36, -1, -26, 53, 5, 36, 14, 32, -25, 20, -43 -> A
10, -32, -26, 9, 46, -4, -40, 15, -25, 19, -14 -> Q
-19, -31, -26, 9, 46, -3, 37, -21, 23, -24, 21 -> P
order: 19, -14, 10, -32, -26, 9, 46, -4, -40, 15, -25	Q
rest: -32, -26, 9	46, -4, -40, 15, -25, 19, -14
where: 32	A, 7
rest: -25, 19	-14
rest: 46, -4, -40	15, -25, 19, -14
rest: -3, 37, -21	23, -24, 21
rest: -26, 9, 46, -4	-40, 15, -25, 19, -14

25, 10, 27, 13, 23, -5, -13, 31, 3, 21 = H
4, 21, -2, 10, -32, 26, 39, -31, -32, 10 = W
21, -12, -25, -23, -20, 10, 27, -29, -18, -18 = E
32, -17, -18, -29, -4, 3, 20, -11, -16, -5 = R
-29, -14, 4, 5, 27, -27, -50, 27, 44, -8 = Z
32, -17, -18, -29, -4, 3, 20, -11, -16, -15 = G
5, 10, 29, 12, 27, -6, -14, 35, 2, 22 = U
where: 26	W, 5
rest: -6, -14	35, 2, 22

-25, -11, 25, -8, -8 = J
8, 13, 5, -11, 44 = S
9, -11, -12, -22, 13 = D
-12, 1, -21, -21, 36 = N
-15, 5, 37, -12, -4 = L
-13, 1, -21, 6, -17 = V
-6, -33, 15, 2, -4 = C
-15, 5, 38, -9, 4 = T
-12, 1, -21, 6, -17 = B
q: -15, 5, 37, -12, -4	L
where: 9	D, 0
rest: 5, 37	-12, -4
rest: -25, -11	25, -8, -8

